Each row has a name. Each question is about the rows just above it.

Columns, left to right: P J F B
[40 11 41  7] -> Y
[42  7 19 29] -> G
[ -6  17 -41  51] -> C
[33 30 34 22] -> W
[ 34 -16 -20   5] -> K
[-12   1 -21  11] -> H
[  5 -18 -18  -6] -> N
[42 29 15 35] -> Q
[44 10 10 43] -> U
[42  9 14 -5] -> L
[ 51  11  33 -42] -> Z
Which column holds this, read top down? [11 -6] : B
[  7  17  30 -16   1 -18  29  10   9  11] is in which column, read top down? : J
Which value is in both W and K? : [34]
Shared by C and Z: : [51]
Which column holds this, read top down? [42 44] : P
Shared by C and N: : [-6]
Which value is in both Z and W? : [33]

Columns, left to right: E S A D X
[-40   7  -7  26 -35]  fof
[ 17  33 -24 -32   8]  meve
[ 36  15 -37  -2   9]  sal
[  9 -30  -1  49  11]  Roke
[-16 -25   7  48 -22]  Led
[ 42  14 -29 -31 -22]  miki
[  8 -28 -19  48   1]  Nedon
[-34  13  -8 -31 -40]  fer
[ 48   3 -27 -16  -3]  Gura
[ -6 -44  -9  33  10]  gibam
[  8 -34  48  -6] is in which column, read top down? : E
Which column holds [ 17  36   9 -16  42] top down? : E
[  9 -16] is in which column, read top down? : E
Which column holds [ 33  15 -30 -25  14 -28  13   3] top down? : S

Columns, left to right: Zevim nomek von mag merat dafi geguz
[ 39 -25  18 -17  -1  -1 -18] = nedop
[ 10  32 -47  49 -19  36   2] = Dap
[  4  25 -20  47 -14  35  -5] = pagon
[ 36 -21  -5 -15  -6  -1 -14] = Veta
[ -6 -10  14  -7  -2  -4 -15] = lamum
[-24   6  31  -4  16 -10  13] = Doka
[-19 -14  -6  -2] is in which column, read top down? : merat
Which column holds [-6 -2] top down? : merat

Columns, left to right: fiso Zati nonor vefo bigo pipog
[-14   0  17  -1  16  25] : V
[23 17 -8  5 24 -1] : T
[-12   1  15  -2   5  24] : M
Whose row is [-12   1  15  -2   5  24]? : M
Which column holds this, read top down? [ 0 17] : Zati
Whose row is [-14   0  17  -1  16  25]? : V
[16 24] is in which column, read top down? : bigo
[17 -8] is in which column, read top down? : nonor

Columns, left to right: zovir gimen simi pumo reta bomo fegis gesez
[ 9 10  9 34 -2 19  5  8] = Paka
[ 9  4  5 35 -2 19  5 16] = Noku
[ 25  10   5  34  -2 -47   5   8] = Dide
[ 9 12  5 -4 -2 19  5  8] = sime
[ 9  3  5 54 -2 28  5  8] = Daku
[ 9 10  5 34  3  2  5  8] = Rel
Whose row is [ 9 10  5 34  3  2  5  8]? : Rel
Which row holds [ 9 12  5 -4 -2 19  5  8]? : sime
Whose row is [ 9  3  5 54 -2 28  5  8]? : Daku
Whose row is [ 25  10   5  34  -2 -47   5   8]? : Dide

Columns, left to right: gitu melo nup Velon pedir Kenuf bikoz Val
[-15  -3 -35  -4 -15 -59 -14 -19] : Vaniv
[-14   1  13  -2 -13  29 -30   3] : Zugu
[-23   0  -4  -3 -18   3 -36  -3] : kek
[-12   1   1   1  -5  10 -35   5] : tubur
[ 16  -1 -23   3  15 -48  37  -7] : tad
[11  2 12  4 13 18 17 10] : Lezef
[-25   1 -12   1 -15  -8 -34   1] : Siz
[ 22   0  -5   4  20 -17  40   1] : maro
[ -2  -1   3  -5  -9   3 -11  -8] : vapi
The one value in Vaniv and Siz: : [-15]
The one value in Vaniv and tubur: : [-35]

Columns, left to right: medil Vev Tefa vele Sodet dudu Vez lumon
[-13  -8 -14   4  10 -17  24 -28] -> roped
[-14  -3  -3 -15  17 -37  19 -60] -> fosuz
[ -3   5  -2  18   4   3 -16 -12] -> tuz
Shared by roped and fosuz: : [-14]
Which column holds this, read top down? [-3  5] : Vev

Columns, left to right: lod pode seso teza leru
[ 15  -5  -1 -29  56] : mol
[ 15 -24  -1 -44  -4] : Rad
[ -4  23 -36  48   2] : mobo
The one value in Rad and mobo: : [-4]
Which column holds [15 -4] top down? : lod

Columns, left to right: lefu Veb vit noram Zal siso Nuriv Buziz mepu Sozir
[-38 -30  28 -40   3 -38  13  28   1  28] = kegi
[ 35  27 -51   1  16   1  30 -44 -33   4] = Kug
[  9   5 -38 -29  21 -22 -44 -19 -36  29] = Pep
[-50 -34  38 -29  -2 -30   4  36  10  24] = Vufot
[ 30  23 -14  48 -14  28 -25 -14   3 -31] = musir
[-13  14 -43 -16  22 -12  47 -32 -35  16] = puro
[ 30  23 -14  48   6  28 -25 -14   3 -31] = Vevap
[  5   0 -25 -30  19 -23  44 -17 -29  27] = Zatu
[-47 -34  39 -21  -9 -23  -7  39  17 -43] = nuva
[-22 -18 -18  27  25 -44  44   4 -32  38] = fepes
[-38 -30  28 -40   3 -38 -32  33  37 -22] = vem
[-41 -31  29 -39   2 -32  11  28  28   5] = Dele
Shared by puro and fepes: : [-32]
The one value in Dele and Zatu: : [5]
Shared by puro and Dele: : [-32]
Shared by Kug and Pep: : [-44]
[-44   4 -25] is in which column, read top down? : Nuriv
[-43  38 -22   5] is in which column, read top down? : Sozir

